Below are the code and all the weights of a small trained network. Each question names an input and a class and asks about switching units off, where a switched-off unit gives its printed mean instead of its output.

import numpy as np


def w(rows, s, z=0):
    codes = np.array(rows[::2]) - 128.0
    scale = np.full(codes.shape[1], s)
    scale[-1] = z or s
    return codes * scale


def f(y):
    return np.maximum(y, 0)


def log_softmax(a):
    a = a - a.max(-1, keepdims=True)
    return a - np.log(np.exp(a).sum(-1, keepdims=True))


def net(x, mask):
    res = np.array(x, float).reshape(1, 7) / 4 @ E
    y = f(res @ A[0][:, :-1].T + A[0][:, -1])
    res = res + np.where(mask, y, B[0][:, -1]) @ B[0][:, :-1]
    return log_softmax(res[-1] @ U[:, :-1].T + U[:, -1])


A, B = {}, {}
E = w([
[149,119,96,148,182,198,136,181,96,234,6],'x0',
[192,136,128,116,145,144,60,154,85,125,146],'x1',
[102,89,190,57,21,137,167,87,45,132,47],'x2',
[198,178,120,138,151,89,102,136,151,111,169],'x3',
[78,116,59,140,132,124,48,167,137,77,171],'x4',
[127,82,158,95,91,154,121,104,33,127,104],'x5',
[68,101,92,139,124,145,122,148,125,140,83],'x6',
],0.012)
A[0] = w([
[88,117,107,147,184,167,132,156,149,169,36,99],'neuron 1',
[72,119,115,125,91,110,75,131,111,98,183,2],'neuron 2',
[197,149,112,135,186,140,61,151,160,124,197,28],'neuron 3',
[97,117,86,140,169,154,119,156,118,171,41,10],'neuron 4',
[95,120,135,135,124,119,105,123,111,108,161,67],'neuron 5',
[186,163,159,146,151,95,188,110,249,128,167,71],'neuron 6',
[146,128,136,118,118,137,141,124,70,140,70,94],'neuron 7',
[200,160,92,149,166,95,97,138,166,123,167,161],'neuron 8',
[185,138,133,141,161,129,64,155,173,124,180,106],'neuron 9',
[172,103,176,124,105,143,129,123,54,155,46,57],'neuron 10',
[141,128,162,86,113,177,136,140,101,142,106,51],'neuron 11',
],0.017,0.0025)
B[0] = w([
[61,116,56,184,161,133,128,142,161,143,62,234],'neuron 1',
[78,105,116,115,129,145,68,115,141,86,184,194],'neuron 2',
[227,129,71,140,139,130,60,136,110,130,137,234],'neuron 3',
[69,140,92,165,154,123,139,132,199,154,36,228],'neuron 4',
[93,152,125,105,110,115,101,151,151,102,133,164],'neuron 5',
[95,140,175,145,151,125,236,132,147,148,201,224],'neuron 6',
[156,132,180,93,115,133,119,122,105,119,71,208],'neuron 7',
[249,126,86,146,146,147,126,125,140,145,163,224],'neuron 8',
[206,146,54,128,101,108,104,138,108,138,126,217],'neuron 9',
[177,108,182,100,104,129,124,106,41,131,78,251],'neuron 10',
[151,153,172,90,107,117,104,155,96,123,94,192],'neuron 11',
],0.015,0.026)
U = w([
[49,104,64,183,149,181,118,159,136,171,45,92],'0',
[123,178,159,142,126,102,233,97,150,126,220,44],'1',
[35,93,86,81,56,139,35,110,144,1,198,247],'2',
[241,169,24,160,138,134,86,153,128,119,195,40],'3',
[122,105,187,82,68,162,125,101,22,147,56,197],'4',
],0.0065,0.0015)

Each question gives the input, the list of numbers given to net, and the class t.
The units are the neurons (one row each of A and B). Each row of codes is followed by its name. A weight is (code - 128) times the scale printed after its matrix; where a second scale follows, it is the last column's (A, B and U).
mask holds one flag per neuron, in row order. A switched-off neuron (its flag False) gives its mean, the last column of its row in B, instead of its output. The means were averaged over made-up inputs and are rounded, as every weight is.
A unit's drop is (log p(t) with every unit on - log p(t) with that unit switched off) / (log p(t) with every unit on - log p(t) with every unit switched off).
The circuit of an input: a set's keep is (log p(t) with only the set's units on - log p(t) with every unit switched off) / (log p(t) with every unit on - log p(t) with every unit switched off). Starting from all 11 units, units are removed one at a time, each time the one whose removal leaves the highest keep (on an exact tie, the one counted first), for as long as the keep stays at least 0.8.
units of the circuit, in order: the units of the circuit, biggest drop first
k most important neurons: the k neurons with the biggest drops, biggest first
drop of u: that unit's drop, to one decimal
input [-1,3,-1,-4,8,4,-4], class 2: units of the circuit, in order => (neuron 2; neuron 8)
input [-1,-6,8,-2,4,-8,-4], class 2: 3 most important neurons => (neuron 10; neuron 6; neuron 8)
input [7,-1,0,7,-8,-6,-2], class 1: units of the circuit, in order => (neuron 6)
input [3,0,-3,-3,-5,0,-7], class 1: units of the circuit, in order => (neuron 6; neuron 3; neuron 9)
input [4,-1,-8,5,-7,8,5], class 0: 2 most important neurons => (neuron 1; neuron 4)
input [7,3,2,-7,7,5,-7], class 4: 3 most important neurons => (neuron 10; neuron 7; neuron 11)
input [-1,-3,-5,-5,8,-1,8], class 0: 2 most important neurons => (neuron 1; neuron 4)
input [7,1,0,5,7,7,-4], class 0: 2 most important neurons => (neuron 4; neuron 8)
input [6,8,1,-2,-3,3,-1], class 4: drop of neuron 10 => 0.4
input [6,-4,2,5,1,3,-1], class 0: drop of neuron 4 => 2.0
input [-6,6,8,7,-4,-7,-1], class 1: drop of neuron 5 => 0.0
input [-3,3,7,-7,-1,-8,-8], class 4: drop of neuron 8 => 0.1
